Below is a small trained network, with its code and all its weights. Each question gives an input and a class and asks what happens when units are switched off, that is, made to give their printed mean instead of their output.

import numpy as np


def w(rows, s, z=0):
    codes = np.array(rows[::2]) - 128.0
    scale = np.full(codes.shape[1], s)
    scale[-1] = z or s
    return codes * scale


def norm(h):
    return h / np.sqrt((h * h).mean(-1, keepdims=True) + 1e-5)


def f(y):
    return y / 2 * (1 + np.tanh(0.7978845608 * (y + 0.044715 * y**3)))


def log_softmax(a):
    a = a - a.max(-1, keepdims=True)
    return a - np.log(np.exp(a).sum(-1, keepdims=True))


def net(x, mask):
    res = np.array(x, float).reshape(1, 6) / 4 @ E
    u = 0
    for l in range(3):
        y = f(norm(res) @ A[l][:, :-1].T + A[l][:, -1])
        res = res + np.where(mask[u : u + 3], y, B[l][:, -1]) @ B[l][:, :-1]
        u += 3
    return log_softmax(norm(res)[-1] @ U[:, :-1].T + U[:, -1])


A, B = {}, {}
E = w([
[84,161,46,34,90,172,154,75,125,135,60,68],'x0',
[125,98,121,142,182,139,156,84,194,129,68,126],'x1',
[199,6,92,181,105,166,165,99,220,115,146,115],'x2',
[185,146,184,147,82,140,191,128,151,79,124,118],'x3',
[145,170,77,171,124,80,118,166,149,90,138,160],'x4',
[155,184,68,109,96,137,168,132,187,83,136,68],'x5',
],0.012)
A[0] = w([
[141,159,141,167,122,106,119,155,114,132,148,143,104],'0.n1',
[120,152,143,142,129,114,104,142,118,118,155,133,36],'0.n2',
[158,119,253,176,127,93,94,166,89,128,159,173,2],'0.n3',
],0.029,0.0044)
B[0] = w([
[119,124,138,104,109,105,127,166,130,91,134,125,178],'0.n1',
[132,123,105,108,122,111,142,120,151,128,112,140,160],'0.n2',
[122,144,247,175,170,145,176,143,83,135,160,187,251],'0.n3',
],0.014,0.025)
A[1] = w([
[47,91,116,103,183,119,32,120,72,184,123,162,99],'1.n1',
[176,5,118,203,141,100,94,151,165,140,174,164,255],'1.n2',
[125,229,75,153,131,54,58,200,94,122,164,164,30],'1.n3',
],0.028,0.0016)
B[1] = w([
[114,52,144,103,149,96,104,103,50,250,114,79,230],'1.n1',
[132,93,80,202,111,211,94,143,170,104,188,130,250],'1.n2',
[124,231,76,113,108,72,80,150,125,31,131,145,220],'1.n3',
],0.017)
A[2] = w([
[163,169,173,70,74,208,208,45,92,84,131,8,22],'2.n1',
[145,207,173,81,75,214,194,54,135,113,71,29,161],'2.n2',
[142,117,75,127,97,202,182,145,173,170,130,155,3],'2.n3',
],0.016,0.0025)
B[2] = w([
[105,135,176,106,144,119,225,148,181,118,40,77,234],'2.n1',
[203,121,176,52,128,94,162,101,193,150,60,166,254],'2.n2',
[133,154,119,79,66,207,156,1,152,107,100,112,217],'2.n3',
],0.0072,0.0094)
U = w([
[106,236,107,85,95,53,100,169,106,69,121,148,99],'0',
[153,152,128,60,98,118,181,106,199,129,43,97,9],'1',
[161,86,73,215,104,204,101,106,203,110,163,125,107],'2',
[96,76,127,94,147,85,86,120,70,247,98,106,177],'3',
[111,152,250,188,164,136,161,175,82,131,181,210,241],'4',
],0.011,0.0012)

Each question gives the input, the list of numbers given to net, and the class t.
The units are the neurons (one row each of A and B). Each row of codes is followed by its name. A weight is (code - 128) times the scale printed after its matrix; where a second scale follows, it is the last column's (A, B and U).
mask holds one flag per neuron, layer by layer. A switched-off neuron (its flag False) gives its mean, the last column of its row in B, instead of its output. The means were averaged over made-up inputs and are rounded, as every weight is.
A unit's drop is (log p(t) with every unit on - log p(t) with that unit switched off) / (log p(t) with every unit on - log p(t) with every unit switched off).
The circuit of an input: a set's keep is (log p(t) with only the set's units on - log p(t) with every unit switched off) / (log p(t) with every unit on - log p(t) with every unit switched off). Starting from all 9 units, units are removed one at a time, each time the one whose removal leaves the highest keep (on an exact tie, the one counted first), for as long as the keep stays at least 0.8.
circuit, biggest first: the units of the circuit, biggest drop first
unit that matters most: the unit with the biggest drop
k most important neurons of layer l: the k neurons of layer l with the biggest drops, biggest first
drop when u is switched off: that unit's drop, to one decimal
input [8,-8,-5,5,-5,-3], class 3: unit that matters most -> 0.n3
input [2,-7,6,1,-7,5], class 1: circuit, biggest first -> 1.n2, 0.n3
input [4,2,7,-3,-7,4], class 1: circuit, biggest first -> 0.n3, 1.n2
input [3,-3,-8,2,-1,-7], class 3: 2 most important neurons of layer 1 -> 1.n1, 1.n2
input [1,7,-3,6,1,-3], class 1: 2 most important neurons of layer 1 -> 1.n2, 1.n1
input [-1,7,-8,8,3,1], class 0: 2 most important neurons of layer 0 -> 0.n1, 0.n3
input [-6,-7,1,-2,5,6], class 0: 2 most important neurons of layer 0 -> 0.n1, 0.n2
input [4,1,3,4,4,-2], class 1: 2 most important neurons of layer 1 -> 1.n2, 1.n3
input [5,-6,5,2,0,-2], class 1: 2 most important neurons of layer 1 -> 1.n2, 1.n1
input [-5,0,8,3,4,0], class 2: drop when 1.n2 is switched off -> 1.1
input [4,0,2,0,-3,-4], class 3: drop when 0.n3 is switched off -> 0.2
input [4,-6,-5,0,-6,-2], class 3: drop when 1.n1 is switched off -> 0.2
input [-6,-5,4,-8,-8,6], class 2: drop when 1.n2 is switched off -> 0.4
input [8,-6,-7,0,-7,-2], class 3: unit that matters most -> 1.n1
input [-2,-5,-1,-2,-7,7], class 1: 2 most important neurons of layer 0 -> 0.n3, 0.n1
